Moves between nodes:
nom: ka>., ru>., gu>guv, ge>mel, da>pur, di>kef
gev: ka>., ru>mel, gu>fis, ge>val, da>zub, di>nez
mog: ka>dav, ru>mos, gu>zas, ge>zum, da>riv, di>.
rar: ka>., ru>dak, gu>teb, ge>dep, da>bog, di>gul
vit: ka>., ru>val, gu>dut, ge>., da>duv, di>gub
mel: ka>., ru>nom, gu>taf, ge>gev, da>gor, di>zoz
ler: ka>kef, ru>., gu>tus, ge>pas, da>zov, di>.
muf: ka>sed, ru>nim, gu>dom, ge>., da>nur, di>.
nim: ka>rer, ru>fot, gu>dun, ge>muf, da>kiv, di>.
kef: ka>nom, ru>., gu>kot, ge>zoz, da>raz, di>ler
mos: ka>ked, ru>., gu>zov, ge>mog, da>tus, di>.
nez: ka>gev, ru>zoz, gu>vor, ge>kov, da>bon, di>vut
maf: ka>gor, ru>raz, gu>zoz, ge>bon, da>dav, di>zas
guk: ka>taf, ru>kot, gu>dav, ge>vor, da>zoz, di>riv
riv: ka>guk, ru>tus, gu>mog, ge>nad, da>pas, di>.
gub: ka>vit, ru>kov, gu>vot, ge>., da>sed, di>dom
bon: ka>zub, ru>maf, gu>nez, ge>rer, da>sov, di>fot
vot: ka>dut, ru>zap, gu>tem, ge>., da>gub, di>sur
bog: ka>., ru>fis, gu>rar, ge>dut, da>val, di>zap
sov: ka>dak, ru>dav, gu>bon, ge>gul, da>vor, di>zum
dom: ka>gub, ru>dun, gu>sur, ge>., da>muf, di>.
dep: ka>., ru>rar, gu>duv, ge>., da>dut, di>tem
gos: ka>., ru>., gu>pur, ge>dal, da>guv, di>ked
zoz: ka>mel, ru>kef, gu>guk, ge>nez, da>maf, di>pas
kot: ka>guv, ru>., gu>ked, ge>guk, da>kef, di>tus
sed: ka>duv, ru>rer, gu>gub, ge>., da>tem, di>muf
dak: ka>., ru>dal, gu>zub, ge>rar, da>fis, di>sov
dut: ka>., ru>bog, gu>dep, ge>., da>vit, di>vot
teb: ka>., ru>zub, gu>val, ge>duv, da>rar, di>rer
dav: ka>dal, ru>ked, gu>maf, ge>sov, da>guk, di>mog
nur: ka>tem, ru>kiv, gu>muf, ge>., da>sur, di>.
rer: ka>teb, ru>bon, gu>kov, ge>sed, da>gul, di>nim
zov: ka>raz, ru>., gu>ler, ge>zas, da>mos, di>.
dun: ka>kov, ru>vut, gu>mer, ge>dom, da>nim, di>.
fis: ka>., ru>taf, gu>dak, ge>bog, da>gev, di>vor
kov: ka>val, ru>nez, gu>zap, ge>gub, da>rer, di>dun
kiv: ka>gul, ru>zum, gu>nim, ge>nur, da>mer, di>.
pas: ka>zoz, ru>ler, gu>riv, ge>vut, da>zas, di>.
taf: ka>., ru>guv, gu>dal, ge>fis, da>mel, di>guk
pur: ka>., ru>., gu>nom, ge>gor, da>gos, di>raz
nad: ka>vor, ru>riv, gu>zum, ge>mer, da>vut, di>.
ked: ka>gos, ru>., gu>raz, ge>dav, da>kot, di>mos
zub: ka>., ru>gor, gu>gev, ge>teb, da>dak, di>bon
fot: ka>bon, ru>zas, gu>vut, ge>nim, da>zum, di>.
vor: ka>fis, ru>guk, gu>sov, ge>zap, da>nez, di>nad
gor: ka>., ru>pur, gu>mel, ge>zub, da>dal, di>maf
guv: ka>., ru>., gu>gos, ge>taf, da>nom, di>kot
zap: ka>bog, ru>vor, gu>gul, ge>vot, da>kov, di>mer
vut: ka>nez, ru>pas, gu>nad, ge>dun, da>fot, di>.
zas: ka>maf, ru>zov, gu>pas, ge>fot, da>mog, di>.
zum: ka>sov, ru>mog, gu>fot, ge>kiv, da>nad, di>.
duv: ka>., ru>teb, gu>vit, ge>., da>dep, di>sed
raz: ka>pur, ru>., gu>kef, ge>maf, da>ked, di>zov
gul: ka>rar, ru>sov, gu>rer, ge>tem, da>zap, di>kiv
mer: ka>zap, ru>nad, gu>kiv, ge>sur, da>dun, di>.
tem: ka>dep, ru>gul, gu>sed, ge>., da>vot, di>nur
dal: ka>., ru>gos, gu>gor, ge>dak, da>taf, di>dav
sur: ka>vot, ru>mer, gu>nur, ge>., da>dom, di>.
val: ka>., ru>gev, gu>bog, ge>vit, da>teb, di>kov
tus: ka>kot, ru>., gu>mos, ge>riv, da>ler, di>.

The rows follow the links: the fewer symbols apart two nodes are, the more alike their rows tend to be.

Each row is also shifted at random along 4 hidden directions that mean nothing.

Some nodes, each with a row of numbers:
dal: [-33,15,9,13,-5,-12,0,-10,-17,1,3,2,20,-13,17,9,3,-4,18,-9,11,-8,7,-1,1,-10,4,-6,-6,6,-5,-7,-2,8,-17,-11,-5,6,-9,-12,-14,1,-9]
bog: [56,0,-4,5,-11,-5,-14,-2,-26,13,-4,-13,-5,-26,-1,14,20,7,2,-8,6,-10,-7,-12,4,5,-25,-20,-18,12,-23,7,-9,-12,16,2,-17,21,6,-5,20,-3,13]
fis: [31,8,-2,17,-7,4,-5,-3,-10,12,-3,-16,11,-18,6,27,9,-2,10,-28,1,0,2,-6,-7,4,-5,-22,-18,13,-5,3,-6,-1,-3,-20,-19,23,-13,-11,-9,17,0]
sur: [29,-5,-7,10,11,22,8,-3,-3,-12,-14,-17,-25,12,-2,20,0,-2,-31,5,-25,-12,-26,-11,-11,14,9,-6,14,2,10,24,5,3,2,-18,-18,7,-6,10,-11,10,1]
kef: [6,3,-8,-10,1,8,-11,15,19,11,-3,12,25,1,-16,18,-15,2,20,-26,15,39,21,26,-6,-9,11,2,-9,-5,28,-7,0,6,1,7,9,-7,-20,-2,-9,17,-2]
rer: [-6,-10,-8,3,3,-4,-12,-6,21,-2,3,9,-6,-1,15,2,-28,4,6,0,-25,-24,-6,-5,-4,4,-4,3,-6,-10,1,21,-19,-17,23,-12,-16,-13,9,-2,24,10,11]
zoz: [17,-5,-11,-12,-1,2,9,20,16,12,2,6,13,0,-10,-10,-7,-5,17,-26,9,23,15,20,1,0,-7,4,-7,0,6,-16,2,12,7,22,19,11,-8,12,-7,-2,0]
kov: [-10,-7,-12,-3,-8,11,2,0,21,1,2,-7,-16,-4,-6,-3,-13,7,-9,-10,-17,6,3,11,-18,3,-7,-4,8,0,-10,13,-8,1,17,9,4,14,7,4,4,-3,14]
maf: [-12,1,6,-19,3,-24,-7,7,6,3,17,23,14,-2,8,-33,-1,-3,24,16,16,-1,5,5,18,0,-16,19,-6,-1,-4,-16,-2,-8,10,35,16,-13,15,10,26,-14,0]
gos: [-2,15,10,-2,-4,-15,-6,-4,-33,0,9,1,15,-20,10,-15,17,5,10,13,18,-14,-7,-3,21,6,-10,1,-5,18,-13,-2,2,0,-11,13,-9,6,4,-6,13,-20,1]
pas: [11,-3,-4,-20,11,-1,1,26,2,-5,1,3,-9,16,-7,-27,5,-5,-15,13,-11,1,-23,2,9,18,-21,12,13,8,0,1,3,-2,12,34,5,3,12,23,14,-18,6]
val: [14,2,-10,-4,-9,5,-16,1,0,5,1,-10,0,-21,11,13,-8,9,4,-10,-14,-11,-7,-1,-10,9,-24,-15,-3,12,-9,36,-18,-10,29,2,-24,19,1,-4,20,-3,24]
taf: [-49,10,5,-2,-13,-3,-20,4,-15,20,-6,8,19,-10,-14,15,11,10,5,-13,29,24,12,3,5,-9,-9,-16,-20,-3,-2,-7,-5,-11,10,4,1,8,-13,-15,15,3,14]
gor: [-19,10,2,-1,2,-9,-16,-1,-3,0,7,4,20,-17,23,1,-9,7,23,-10,0,-22,-5,1,3,7,-10,0,-3,12,-4,18,-15,-6,11,11,-21,5,2,-7,15,-8,6]
duv: [3,-3,-2,0,-14,-9,-8,-15,-5,-2,10,5,-2,-27,13,-5,-6,16,8,11,1,-17,5,-4,-3,-3,-12,4,1,7,-17,16,-16,-12,14,6,-8,0,15,-8,22,-16,15]
tus: [35,-5,1,-16,8,0,4,18,-14,5,-1,5,-1,18,-22,-23,26,-6,-12,17,16,18,-10,2,15,9,-6,12,3,9,9,-19,20,9,-14,22,19,-6,5,19,0,-7,-2]
zas: [20,-8,4,-2,6,-7,11,9,20,0,4,16,2,18,-1,-9,-10,-13,13,5,1,4,9,9,5,-5,14,14,-4,-17,19,-23,2,8,-11,4,18,-23,3,15,-14,11,-19]
vut: [52,-18,-10,-18,9,-1,-20,26,18,18,-9,13,-5,18,-24,3,2,-7,-7,-1,-7,13,-11,-2,9,16,-27,-2,-22,-17,7,-5,-9,-23,37,21,0,-8,10,16,36,19,16]
kiv: [-25,-14,4,-5,1,-1,-14,0,8,6,-10,16,-13,26,-16,9,0,-1,-21,20,-1,10,-9,-16,4,0,3,1,-18,-24,12,-5,0,-25,17,-7,1,-25,10,-2,26,21,8]
bon: [-54,-7,6,-4,-3,-9,7,0,22,-4,17,18,1,8,16,-26,-18,-2,22,5,-1,-7,19,5,0,-17,7,11,1,-11,-4,-11,-8,2,-4,3,13,-11,18,1,2,-6,-9]
zum: [-8,-9,6,1,10,-6,-11,5,1,6,-9,12,-2,28,-10,8,5,-10,-14,14,-6,-3,-15,-16,7,6,0,1,-18,-19,15,-9,0,-22,15,0,-6,-24,5,2,22,20,0]
sed: [-18,-6,-5,4,-2,1,-3,-20,18,-12,6,3,-16,-8,11,-2,-23,11,-5,12,-16,-17,3,2,-15,-8,9,12,12,-6,-1,26,-10,-7,9,-11,-8,-8,7,-6,7,-8,5]
nur: [26,-15,-2,7,0,2,6,-8,12,0,-4,10,-13,16,-15,13,2,-2,-13,17,2,8,3,-10,2,-7,12,6,-15,-26,6,-13,6,-9,-2,-15,3,-31,4,-4,4,26,-8]
dav: [54,9,10,7,18,-17,-1,8,-35,-5,1,-12,10,-3,26,-3,27,-21,8,18,-6,-34,-31,-27,23,26,-10,4,-2,20,0,-7,2,-3,-15,4,-24,2,2,12,-3,-8,-14]
dep: [-7,2,4,24,-14,4,5,-31,1,-2,1,6,3,-18,10,23,-6,6,13,-8,5,0,23,-3,-11,-18,25,-8,-9,-6,-2,2,-6,1,-24,-37,-5,-1,-10,-27,-20,17,-12]

Complete each set of four: the symbols that take the first to the second take the third to the fourth, perhaps in another order.
Answers are names.
A [-19,19,1,3,1,7,-3,-1,-27,-4,-5,-12,19,-18,8,14,10,5,5,-15,5,-5,-8,5,-4,6,0,-9,14,29,1,15,5,10,-9,-1,-19,25,-20,-4,-17,-10,3]
B [27,7,2,12,-11,6,-2,-7,-11,16,-1,-11,10,-15,-5,24,11,0,13,-25,12,9,9,0,-1,-7,-4,-22,-20,-1,-11,-8,-5,0,-8,-12,-7,16,-12,-13,-16,15,2]
C [12,-5,-8,-3,-6,6,15,10,22,5,2,-3,-4,-2,-2,-7,-10,-9,16,-29,-11,12,13,22,-11,-7,-1,-9,1,-5,-2,-6,-5,20,4,2,18,18,-2,2,-18,2,-4]
D gub

A [35,-10,-2,5,8,7,-4,-4,3,-9,-9,1,-17,15,-3,13,3,4,-20,21,-10,-10,-15,-18,6,4,3,3,-1,-13,7,-1,-2,-14,4,-14,-10,-20,3,-1,12,18,-1]
B [49,-17,-10,0,5,14,3,7,23,-3,-9,-5,-19,7,-14,17,-11,5,-16,-2,-24,7,-13,-3,-13,5,-1,1,1,-11,12,14,0,-2,18,-9,-8,-6,1,12,2,15,4]
C [-22,11,8,-2,6,9,1,7,-25,-6,-6,-29,-10,8,6,4,22,-6,-27,-6,-22,-10,-32,-12,-7,24,-14,-18,13,20,-13,19,5,0,7,-3,-19,35,-3,0,0,-14,9]
D bon

A [52,-11,3,4,1,1,-8,-4,4,3,-9,2,-15,15,-15,16,4,0,-17,19,-3,1,-12,-16,8,6,2,2,-14,-17,9,-2,0,-20,9,-10,-6,-28,7,-4,23,24,3]
B [15,-2,5,-6,-12,5,-2,-2,-20,5,-3,-15,-23,0,-14,-6,27,6,-28,11,9,3,-10,-15,6,4,-21,-17,-1,1,-23,-4,4,-7,6,9,4,18,9,-2,13,-10,14]
C [10,-12,-1,-17,0,-6,-5,1,3,-8,6,16,-23,11,-6,-30,-1,6,-15,32,-2,-5,-4,-8,10,5,-14,18,5,-3,-7,4,-2,-15,18,24,10,-19,27,8,32,-12,13]
D gul

A [19,-10,3,3,-10,-3,-23,-13,-11,4,-2,9,-11,-4,-2,10,10,15,-14,31,8,-5,-6,-25,11,-4,-8,0,-10,-11,-10,6,-4,-27,7,-8,-7,-21,15,-11,33,8,12]
B [16,-17,-5,1,2,0,-3,-2,27,-6,-2,15,-18,14,-6,0,-18,5,-9,12,-12,1,-1,1,1,0,7,9,2,-14,10,4,-5,-16,10,-8,6,-28,9,2,14,8,1]
C [49,11,-4,3,12,6,3,11,-20,-2,-10,-13,10,-3,-6,12,16,-6,1,-5,7,10,-8,1,6,9,9,-3,3,16,10,-6,16,14,-22,-2,-6,13,-23,10,-25,4,-12]
D mos

A [15,-9,-3,3,16,1,10,2,21,-9,5,-2,-12,23,10,0,-10,-15,-4,-1,-26,-15,-8,-4,-2,8,8,13,5,-5,12,-2,-4,1,3,-6,-4,-12,2,17,-7,6,-10]
B [-2,8,14,-4,5,-20,-3,7,-28,6,4,13,15,4,2,-13,26,-11,5,19,20,-4,-8,-12,26,4,-8,5,-15,-1,-3,-28,4,-11,-11,8,8,-9,9,-4,12,-2,-4]
C [-16,3,5,-11,16,8,-1,15,-11,-3,-12,-9,-4,23,-10,-5,11,-8,-26,4,-9,7,-22,1,3,17,-3,0,6,5,7,-1,10,1,0,9,0,2,-2,12,2,1,2]
D kef

A [10,2,-11,-17,6,2,-26,22,12,16,-12,13,24,0,-12,17,-5,11,9,-19,7,33,5,13,0,7,-8,1,-14,-1,24,7,-4,-13,23,17,-5,-5,-15,5,22,11,17]
B [50,3,7,4,15,-14,-5,5,-24,5,1,5,22,-3,6,11,20,-6,11,6,16,-6,-10,-7,19,11,5,10,-11,6,15,-18,5,-2,-16,-1,-13,-12,-10,5,0,9,-14]
C [15,-18,-11,-13,-2,13,-19,17,24,8,-9,3,-11,19,-19,8,-10,2,-16,-5,-16,14,-9,-4,-6,8,-13,-2,-10,-17,11,12,-7,-21,41,10,-1,-12,3,10,26,17,18]
D kiv

A [8,2,-5,-3,-20,4,9,-7,8,9,6,1,0,-19,1,-8,-3,6,16,-15,18,7,25,12,-10,-23,-4,-9,-3,2,-18,-10,-3,12,-2,4,13,20,2,-10,-10,-9,3]
B [0,-13,-3,-8,-15,7,17,2,18,-2,10,-6,-21,-4,-9,-19,-6,1,-2,-6,-4,7,11,11,-11,-14,-10,-1,11,0,-18,-1,-1,16,6,11,22,16,13,3,-7,-14,3]
C [4,-2,-7,-9,-24,-3,0,1,9,19,9,9,7,-20,-6,-7,0,2,27,-22,24,27,31,13,0,-19,-13,-9,-21,0,-20,-15,-7,6,4,11,18,13,5,-5,4,-6,4]
D nez

A [-27,0,-1,5,-12,-3,-11,-20,5,-1,5,9,7,-23,14,12,-18,20,11,-1,-6,-9,8,2,-10,-16,-2,-3,0,2,-10,24,-15,-12,14,-11,-11,1,0,-20,13,-1,8]
B [15,-9,7,-2,-16,-11,-10,-13,-13,0,4,14,-17,-1,-11,-12,19,11,-15,38,26,-1,-1,-18,15,-10,-10,4,-11,-12,-20,-10,2,-26,4,7,10,-20,22,-11,31,-5,13]
C [23,6,0,-2,12,-17,-4,5,0,-2,2,15,19,-4,17,-2,-9,-6,27,3,1,-6,1,4,8,6,3,20,3,7,19,4,-7,3,-4,7,-7,-13,-4,10,-1,-5,-9]
D mos

A [-11,-11,-2,-4,-1,-10,-6,-6,9,-12,9,5,-15,-4,16,-23,-14,4,5,17,-17,-22,-11,-8,-1,3,-13,12,9,-3,-9,14,-15,-13,21,7,-4,-6,22,-2,25,-15,12]
B [9,-13,1,10,5,6,15,-4,31,-3,0,10,-13,20,-4,1,-22,-12,4,0,-14,2,13,3,-11,-10,22,11,-2,-24,10,-9,1,6,-5,-16,13,-23,6,6,-13,20,-16]
C [-63,5,2,7,-17,21,14,-20,-3,-15,-7,-12,-21,1,-13,5,-2,14,-31,2,0,8,5,5,-21,-15,21,-8,24,-3,-14,10,11,15,-12,-14,11,14,-9,-14,-21,-8,1]
D sur

A [-12,8,-5,-25,10,-2,-17,20,-5,-1,-3,1,13,-1,0,-17,4,7,-4,-2,-1,13,-9,11,8,23,-18,15,18,23,8,16,-2,0,15,40,2,13,-3,16,16,-19,15]
B [-21,14,9,9,-6,-10,14,-15,-21,-5,7,9,17,-19,7,-13,11,-2,21,4,33,5,22,6,7,-13,14,3,2,7,-10,-23,9,10,-40,3,15,-2,-8,-5,-24,-7,-15]
C [2,-6,6,-10,5,9,13,14,-8,-1,1,-8,-18,22,-17,-30,22,-13,-29,18,1,1,-16,-6,7,9,-11,3,15,4,-9,-17,12,8,-6,18,19,5,12,14,-1,-15,-1]
D bon

A [-40,15,6,11,-4,-10,-1,-11,-16,2,2,-9,8,-15,23,3,3,4,10,-1,-5,-21,-7,-14,1,4,-3,-9,1,7,-16,12,-10,-4,-5,-17,-17,11,-2,-16,-1,-10,1]
B [30,9,-5,-10,-3,-5,-12,13,-12,11,3,-7,12,-20,7,-6,3,3,20,-16,7,-4,-7,6,2,13,-27,-6,-5,21,-13,9,-7,-2,17,22,-10,23,-2,2,13,-17,14]
C [-3,0,9,11,-6,-6,3,-17,-11,-3,2,5,-8,3,-2,2,10,-2,-10,17,11,-6,2,-17,4,-12,4,-5,-18,-17,-10,-13,-1,-10,-7,-12,-1,-14,13,-12,10,8,0]
D nez

A [-8,-10,-9,-8,-16,6,1,0,28,4,1,6,-12,0,-17,-8,-12,7,-5,-12,2,18,22,12,-16,-13,-8,-4,-4,-8,-8,0,-1,-2,18,8,21,9,9,-3,10,-1,12]
B [-8,9,4,-6,-17,-4,-1,-2,-22,12,-1,-6,7,-16,-2,-15,22,1,3,-6,25,5,7,-4,5,-4,-16,-17,-8,11,-26,-10,3,3,-1,11,9,26,1,-4,9,-19,7]
C [-16,8,2,3,3,7,3,8,-2,14,-5,-10,15,9,-16,25,9,-9,-1,-23,8,26,9,9,-5,-2,17,-17,-11,-3,14,-13,10,15,-22,-10,6,12,-21,-4,-32,19,-7]
D gos

A [6,-2,11,13,5,-13,-3,-4,-20,2,3,-1,3,8,11,0,14,-14,-3,10,-2,-25,-18,-21,13,10,-4,-5,-12,-2,-5,-6,-1,-12,-4,-14,-16,-8,8,-3,8,7,-5]
B [10,8,-1,1,-8,1,-18,-1,-13,17,-5,-11,10,-16,1,25,14,5,4,-18,3,2,-5,-8,0,5,-18,-25,-18,9,-9,8,-9,-12,14,-10,-19,21,-7,-12,12,8,14]
C [23,-2,7,-4,13,-9,19,6,-7,-6,0,7,5,18,-8,-15,15,-14,1,17,21,10,8,6,11,-12,18,14,5,-6,11,-40,20,14,-36,1,24,-21,2,11,-23,4,-25]
D kot

